Below are the code and all the weights of a small trained network. Each question names an input and a class and asks about switching units off, where a switched-off unit gives its printed mean instead of its output.

import numpy as np


def w(rows, s, z=0):
    codes = np.array(rows[::2]) - 128.0
    scale = np.full(codes.shape[1], s)
    scale[-1] = z or s
    return codes * scale


def f(y):
    return y / 2 * (1 + np.tanh(0.7978845608 * (y + 0.044715 * y**3)))


def log_softmax(a):
    a = a - a.max(-1, keepdims=True)
    return a - np.log(np.exp(a).sum(-1, keepdims=True))


def net(x, mask):
    res = np.array(x, float).reshape(1, 3) / 4 @ E
    y = f(res @ A[0][:, :-1].T + A[0][:, -1])
    res = res + np.where(mask, y, B[0][:, -1]) @ B[0][:, :-1]
    return log_softmax(res[-1] @ U[:, :-1].T + U[:, -1])


A, B = {}, {}
E = w([
[135,153,15,144,147,14,79,102,220],'x0',
[88,163,142,97,107,113,212,44,43],'x1',
[206,255,225,128,187,88,224,123,121],'x2',
],0.0088)
A[0] = w([
[131,193,116,178,138,16,175,19,158,122],'neuron 1',
[67,32,93,130,96,167,68,164,146,255],'neuron 2',
[110,223,94,108,156,23,167,53,148,146],'neuron 3',
[85,174,144,169,138,113,102,136,97,119],'neuron 4',
[156,81,67,253,124,68,63,212,208,157],'neuron 5',
[62,75,7,86,112,15,120,20,104,177],'neuron 6',
[201,210,254,118,222,137,151,104,90,180],'neuron 7',
],0.0067,0.006)
B[0] = w([
[69,38,185,134,59,196,145,47,130,188],'neuron 1',
[122,84,126,55,193,138,163,135,92,251],'neuron 2',
[131,75,230,175,63,164,99,78,79,195],'neuron 3',
[96,141,171,83,140,92,130,83,180,127],'neuron 4',
[168,184,88,82,255,64,59,214,151,227],'neuron 5',
[144,58,151,63,123,63,94,146,123,227],'neuron 6',
[184,210,158,153,170,71,231,133,140,232],'neuron 7',
],0.0098,0.012)
U = w([
[58,136,71,193,81,153,85,145,158,33],'0',
[182,130,65,77,243,28,72,244,138,107],'1',
[62,2,183,109,96,156,116,103,16,253],'2',
[173,174,180,183,121,122,220,128,118,217],'3',
[65,162,96,191,100,173,49,128,133,37],'4',
[80,151,98,175,72,183,68,132,161,22],'5',
[158,122,143,169,87,117,26,118,173,64],'6',
],0.0087,0.0048)

Each question gives the input, the list of numbers given to net, and the class t.
The units are the neurons (one row each of A and B). Each row of codes is followed by its name. A weight is (code - 128) times the scale printed after its matrix; where a second scale follows, it is the last column's (A, B and U).
mask holds one flag per neuron, in row order. A switched-off neuron (its flag False) gives its mean, the last column of its row in B, instead of its output. The means were averaged over made-up inputs and are rounded, as every weight is.
A unit's drop is (log p(t) with every unit on - log p(t) with that unit switched off) / (log p(t) with every unit on - log p(t) with every unit switched off).
The circuit of an input: a set's keep is (log p(t) with only the set's units on - log p(t) with every unit switched off) / (log p(t) with every unit on - log p(t) with every unit switched off). Starting from all 7 units, units are removed one at a time, each time the one whose removal leaves the highest keep (on an exact tie, the one counted first), for as long as the keep stays at least 0.8.
circuit, biggest first: the units of the circuit, biggest drop first
k most important neurons: the k neurons with the biggest drops, biggest first
drop when u is switched off: that unit's drop, to one decimal
input [6,3,-3], class 2: circuit, biggest first : neuron 1; neuron 3
input [4,8,6], class 2: circuit, biggest first : neuron 1
input [-4,-2,0], class 3: circuit, biggest first : neuron 5; neuron 6; neuron 1
input [-2,-1,-7], class 1: 2 most important neurons : neuron 1; neuron 3
input [5,0,2], class 2: 3 most important neurons : neuron 1; neuron 3; neuron 7
input [-5,-4,-8], class 1: 3 most important neurons : neuron 1; neuron 3; neuron 5
input [5,-3,4], class 6: drop when neuron 1 is switched off : 0.4
input [8,0,2], class 2: drop when neuron 2 is switched off : 0.0
input [7,7,2], class 2: drop when neuron 3 is switched off : 0.0
input [1,1,4], class 3: drop when neuron 7 is switched off : 0.1
